Here is a tiny trained network, its code and every weight. The questions are about switching its units off for an input and a target symbol, where a switched-off unit gives its printed mean instead of its output.

import numpy as np


def w(rows, s, z=0):
    codes = np.array(rows[::2]) - 128.0
    scale = np.full(codes.shape[1], s)
    scale[-1] = z or s
    return codes * scale


def f(y):
    return y / 2 * (1 + np.tanh(0.7978845608 * (y + 0.044715 * y**3)))


def softmax(a):
    e = np.exp(a - a.max(-1, keepdims=True))
    return e / e.sum(-1, keepdims=True)


def log_softmax(a):
    a = a - a.max(-1, keepdims=True)
    return a - np.log(np.exp(a).sum(-1, keepdims=True))


def net(x, mask):
    ids = ['ΛΞΠΦΩβγδεζηθσψ'.index(c) for c in x.split()]
    T = len(ids)
    res = E[ids] + P[:T]
    r = res
    for j in range(3):
        rows = slice(3 * j, 3 * j + 3)
        q, k, v = (r @ M[0][rows].T for M in (Q, K, V))
        z = softmax(np.where(np.tri(T) > 0, q @ k.T / 3**0.5, -1e9)) @ v
        o = O[0][rows]
        res = res + np.where(mask[j], z, o[:, -1]) @ o[:, :-1]
    y = f(res @ A[0][:, :-1].T + A[0][:, -1])
    res = res + np.where(mask[3:11], y, B[0][:, -1]) @ B[0][:, :-1]
    return log_softmax(res[-1] @ U[:, :-1].T + U[:, -1])


Q, K, V, O, A, B = {}, {}, {}, {}, {}, {}
E = w([
[123,138,99,97],'Λ',
[137,140,124,142],'Ξ',
[79,134,58,107],'Π',
[81,184,72,125],'Φ',
[165,165,145,176],'Ω',
[79,234,117,191],'β',
[159,122,105,58],'γ',
[161,120,61,179],'δ',
[222,67,73,61],'ε',
[47,103,156,130],'ζ',
[7,159,116,229],'η',
[155,2,126,139],'θ',
[253,212,69,61],'σ',
[47,241,182,112],'ψ',
],0.012)
P = w([
[119,120,134,102],'0',
[143,123,188,135],'1',
[155,115,111,176],'2',
[83,108,67,89],'3',
[91,136,198,40],'4',
[204,118,251,159],'5',
[181,93,82,227],'6',
[43,146,11,76],'7',
[55,58,227,21],'8',
],0.019)
Q[0] = w([
[167,123,204,117],'H1',
[53,122,106,33],'H1',
[167,123,39,147],'H1',
[208,134,3,172],'H2',
[111,151,210,37],'H2',
[120,198,135,141],'H2',
[121,143,89,64],'H3',
[97,82,58,85],'H3',
[165,139,202,143],'H3',
],0.011)
K[0] = w([
[40,116,134,78],'H1',
[111,114,43,186],'H1',
[109,109,161,160],'H1',
[168,112,255,182],'H2',
[82,106,22,123],'H2',
[98,34,150,63],'H2',
[124,99,115,192],'H3',
[156,147,97,168],'H3',
[70,136,139,51],'H3',
],0.01)
V[0] = w([
[78,234,192,244],'H1',
[172,188,96,158],'H1',
[88,176,136,74],'H1',
[45,64,164,167],'H2',
[91,116,215,32],'H2',
[144,20,113,124],'H2',
[162,247,96,85],'H3',
[200,150,207,120],'H3',
[105,156,224,104],'H3',
],0.014)
O[0] = w([
[70,169,188,116,178],'H1',
[180,172,166,113,180],'H1',
[100,178,58,146,156],'H1',
[77,94,146,173,124],'H2',
[91,108,84,76,127],'H2',
[174,58,112,156,61],'H2',
[149,206,102,99,128],'H3',
[169,106,171,10,6],'H3',
[83,112,142,95,31],'H3',
],0.013,0.0024)
A[0] = w([
[169,87,108,175,72],'N1',
[2,60,34,7,58],'N2',
[53,130,85,93,151],'N3',
[121,66,170,115,250],'N4',
[105,80,176,180,2],'N5',
[174,187,240,59,86],'N6',
[166,80,98,75,95],'N7',
[199,229,121,135,197],'N8',
],0.0071,0.0041)
B[0] = w([
[102,98,212,153,168],'N1',
[102,119,104,99,203],'N2',
[108,182,129,99,214],'N3',
[66,116,121,254,190],'N4',
[151,135,67,62,168],'N5',
[107,61,129,133,209],'N6',
[111,162,98,102,183],'N7',
[208,113,182,68,253],'N8',
],0.0075,0.0063)
U = w([
[129,137,69,114,140],'Λ',
[121,111,135,102,128],'Ξ',
[148,176,42,196,23],'Π',
[171,254,82,173,203],'Φ',
[126,94,204,80,164],'Ω',
[132,196,197,103,1],'β',
[132,126,66,83,102],'γ',
[206,165,195,203,185],'δ',
[193,109,87,145,163],'ε',
[80,90,99,109,129],'ζ',
[97,164,152,212,175],'η',
[117,62,146,160,72],'θ',
[186,157,146,91,150],'σ',
[87,141,123,53,53],'ψ',
],0.0086,0.0064)

Each question gives the input, a string of symbols that net reads in full, and the target symbol t.
The units are the heads (3 rows each of Q, K, V and O) and the neurons (one row each of A and B). Each row of codes is followed by its name. A weight is (code - 128) times the scale printed after its matrix; where a second scale follows, it is the last column's (O, A, B and U).
mask holds one flag per unit, heads first, then neurons. A switched-off unit (its flag False) gives its mean, the last column of its rows in O or B, instead of its output. The means were averaged over made-up inputs and are rounded, as every weight is.
A unit's drop is (log p(t) with every unit on - log p(t) with that unit switched off) / (log p(t) with every unit on - log p(t) with every unit switched off).
The circuit of an input: a set's keep is (log p(t) with only the set's units on - log p(t) with every unit switched off) / (log p(t) with every unit on - log p(t) with every unit switched off). Starting from all 11 units, units are removed one at a time, each time the one whose removal leaves the highest keep (on an exact tie, the one counted first), for as long as the keep stays at least 0.8.
units of the circuit, in order: the units of the circuit, biggest drop first
unit that matters most: the unit with the biggest drop
which heads matter: for each layer, one digit per head in row order, 1 if its drop is at least 0.15 and else 0, layers parted by /
input Λ β Φ ζ Φ ψ Ω η Λ, target η: units of the circuit, in order : [H2, H1]
input σ δ δ δ, target δ: unit that matters most : H1
input δ ε Ξ Π Φ Π, target Φ: which heads matter : 101
input σ δ δ η ε, target η: which heads matter : 010
input Φ ψ δ η Ω δ η Ξ, target η: units of the circuit, in order : [H3, H1]
input η Φ Φ Ω σ Ω θ Λ, target θ: units of the circuit, in order : [H3, H1]
input γ ε η ε ψ Φ, target ψ: units of the circuit, in order : [H3, H1]
input γ γ η δ θ Λ, target θ: units of the circuit, in order : [H3, H1, N4]
input θ σ Ξ Π β Φ σ, target σ: units of the circuit, in order : [H3, N8]
input σ Ω γ Ω ζ Φ, target ζ: which heads matter : 101
input ζ σ σ Λ η Φ δ γ, target δ: units of the circuit, in order : [H1, H3]
input Π ε Φ Φ η, target Φ: units of the circuit, in order : [H1, H3, N6]
input Ξ Ω Φ Λ δ ε Ω η, target Ω: which heads matter : 100
input η β Φ δ δ σ η, target σ: unit that matters most : H2
input ζ Φ Φ δ, target Φ: which heads matter : 001
input β δ Φ σ ζ, target σ: units of the circuit, in order : [H2, H1, N8]
input Φ θ Φ δ η γ Λ θ θ, target θ: units of the circuit, in order : [H2, N4]
input Φ ζ ζ Φ β δ Ω σ ε, target σ: which heads matter : 110
input ζ δ η η ε, target η: units of the circuit, in order : [H2, H3]
input ε ψ Φ Φ, target Φ: which heads matter : 101
input η σ δ, target σ: which heads matter : 011
input δ Ω Ω Φ Φ Π Ω Ω, target Ω: units of the circuit, in order : [H1]
input η η ε Φ Φ η Φ, target η: units of the circuit, in order : [H1, H2]
input Λ θ ε Φ σ η Φ, target η: which heads matter : 110
input Φ σ β δ Π θ δ, target θ: units of the circuit, in order : [H2, H1]
input σ Ξ σ Ω Λ δ Φ, target δ: which heads matter : 110
input η ε Φ Λ Φ γ ψ η, target ψ: which heads matter : 110
input ζ δ η δ Ω, target δ: units of the circuit, in order : [H2]
input δ Λ δ η, target δ: which heads matter : 101
input δ δ Ξ, target δ: which heads matter : 010
